Here is a tiny trained network, its code and every weight. The questions are about switching its units off for an input and a target symbol, where a switched-off unit gives its printed mean instead of its output.

import numpy as np


def w(rows, s, z=0):
    codes = np.array(rows[::2]) - 128.0
    scale = np.full(codes.shape[1], s)
    scale[-1] = z or s
    return codes * scale


def f(y):
    return y / 2 * (1 + np.tanh(0.7978845608 * (y + 0.044715 * y**3)))


def softmax(a):
    e = np.exp(a - a.max(-1, keepdims=True))
    return e / e.sum(-1, keepdims=True)


def log_softmax(a):
    a = a - a.max(-1, keepdims=True)
    return a - np.log(np.exp(a).sum(-1, keepdims=True))


def net(x, mask):
    ids = ['ΔΞΣβγηλψω'.index(c) for c in x.split()]
    T = len(ids)
    res = E[ids] + P[:T]
    r = res
    for j in range(2):
        rows = slice(3 * j, 3 * j + 3)
        q, k, v = (r @ M[0][rows].T for M in (Q, K, V))
        z = softmax(np.where(np.tri(T) > 0, q @ k.T / 3**0.5, -1e9)) @ v
        o = O[0][rows]
        res = res + np.where(mask[j], z, o[:, -1]) @ o[:, :-1]
    y = f(res @ A[0][:, :-1].T + A[0][:, -1])
    res = res + np.where(mask[2:6], y, B[0][:, -1]) @ B[0][:, :-1]
    return log_softmax(res[-1] @ U[:, :-1].T + U[:, -1])


Q, K, V, O, A, B = {}, {}, {}, {}, {}, {}
E = w([
[130,64,125],'Δ',
[78,252,59],'Ξ',
[123,203,120],'Σ',
[120,49,123],'β',
[125,57,107],'γ',
[196,148,167],'η',
[159,126,39],'λ',
[161,92,128],'ψ',
[206,130,171],'ω',
],0.021)
P = w([
[71,107,161],'0',
[78,99,149],'1',
[91,89,148],'2',
[107,83,137],'3',
[120,70,127],'4',
[133,55,122],'5',
[147,44,115],'6',
[161,34,104],'7',
[178,21,99],'8',
[190,11,94],'9',
[210,1,79],'10',
],0.0064)
Q[0] = w([
[99,179,196],'h0',
[92,77,197],'h0',
[89,130,44],'h0',
[13,250,103],'h1',
[137,130,56],'h1',
[102,251,138],'h1',
],0.024)
K[0] = w([
[95,172,201],'h0',
[95,75,176],'h0',
[93,157,52],'h0',
[4,173,136],'h1',
[132,160,89],'h1',
[39,209,167],'h1',
],0.023)
V[0] = w([
[98,77,146],'h0',
[155,106,133],'h0',
[214,69,123],'h0',
[11,34,125],'h1',
[66,69,158],'h1',
[147,105,255],'h1',
],0.0092)
O[0] = w([
[96,104,89,124],'h0',
[99,136,120,164],'h0',
[48,161,125,254],'h0',
[131,129,44,32],'h1',
[152,123,90,58],'h1',
[252,96,158,69],'h1',
],0.012,0.0061)
A[0] = w([
[168,71,105,3],'n0',
[104,254,102,211],'n1',
[136,212,28,119],'n2',
[229,165,40,132],'n3',
],0.013,0.0063)
B[0] = w([
[125,253,197,133],'n0',
[220,122,128,251],'n1',
[23,155,151,230],'n2',
[223,152,142,125],'n3',
],0.022,0.012)
U = w([
[196,165,36,197],'Δ',
[140,147,84,111],'Ξ',
[128,157,105,72],'Σ',
[150,245,140,13],'β',
[73,191,125,132],'γ',
[125,140,101,129],'η',
[89,53,82,140],'λ',
[163,105,28,255],'ψ',
[110,124,209,127],'ω',
],0.012,0.0098)

Each question gives the input, a string of symbols that net reads in full, and the target symbol t.
The units are the heads (3 rows each of Q, K, V and O) and the neurons (one row each of A and B). Each row of codes is followed by its name. A weight is (code - 128) times the scale printed after its matrix; where a second scale follows, it is the last column's (O, A, B and U).
mask holds one flag per unit, heads first, then neurons. A switched-off unit (its flag False) gives its mean, the last column of its rows in O or B, instead of its output. The means were averaged over made-up inputs and are rounded, as every weight is.
A unit's drop is (log p(t) with every unit on - log p(t) with that unit switched off) / (log p(t) with every unit on - log p(t) with every unit switched off).
The circuit of an input: a set's keep is (log p(t) with only the set's units on - log p(t) with every unit switched off) / (log p(t) with every unit on - log p(t) with every unit switched off). Starting from all 6 units, units are removed one at a time, each time the one whose removal leaves the highest keep (on an exact tie, the one counted first), for as long as the keep stays at least 0.8.
circuit, biggest first: the units of the circuit, biggest drop first
k most important neurons: the k neurons with the biggest drops, biggest first
heads that matter: for each layer, one digit per head in row order, 1 if its drop is at least 0.15 and else 0, layers parted by /
drop when u is switched off: that unit's drop, to one decimal
input Σ η ω Δ Δ ψ Δ, target ψ: heads that matter => 01
input ω η Ξ γ ω ω λ ω Σ, target Δ: heads that matter => 10
input η Δ λ ψ β, target ψ: circuit, biggest first => [n2]
input ω λ β ω λ ω Σ η ψ, target ψ: heads that matter => 11
input η Δ Ξ β, target β: heads that matter => 01
input λ ω β λ λ Δ, target λ: circuit, biggest first => [n1, n2, n0]
input ψ γ λ γ, target λ: circuit, biggest first => [n1, n0, n2]
input ψ β η Σ, target Δ: heads that matter => 00
input λ λ ω λ λ Ξ Σ ψ Δ β, target ψ: heads that matter => 11
input λ λ β, target λ: 3 most important neurons => [n1, n2, n0]
input λ λ λ Δ ω γ γ λ ψ Δ, target ψ: drop when n2 is switched off => 2.1
input λ β γ γ β γ, target γ: drop when n2 is switched off => 0.3
input β γ ψ γ, target ψ: drop when n2 is switched off => 1.3
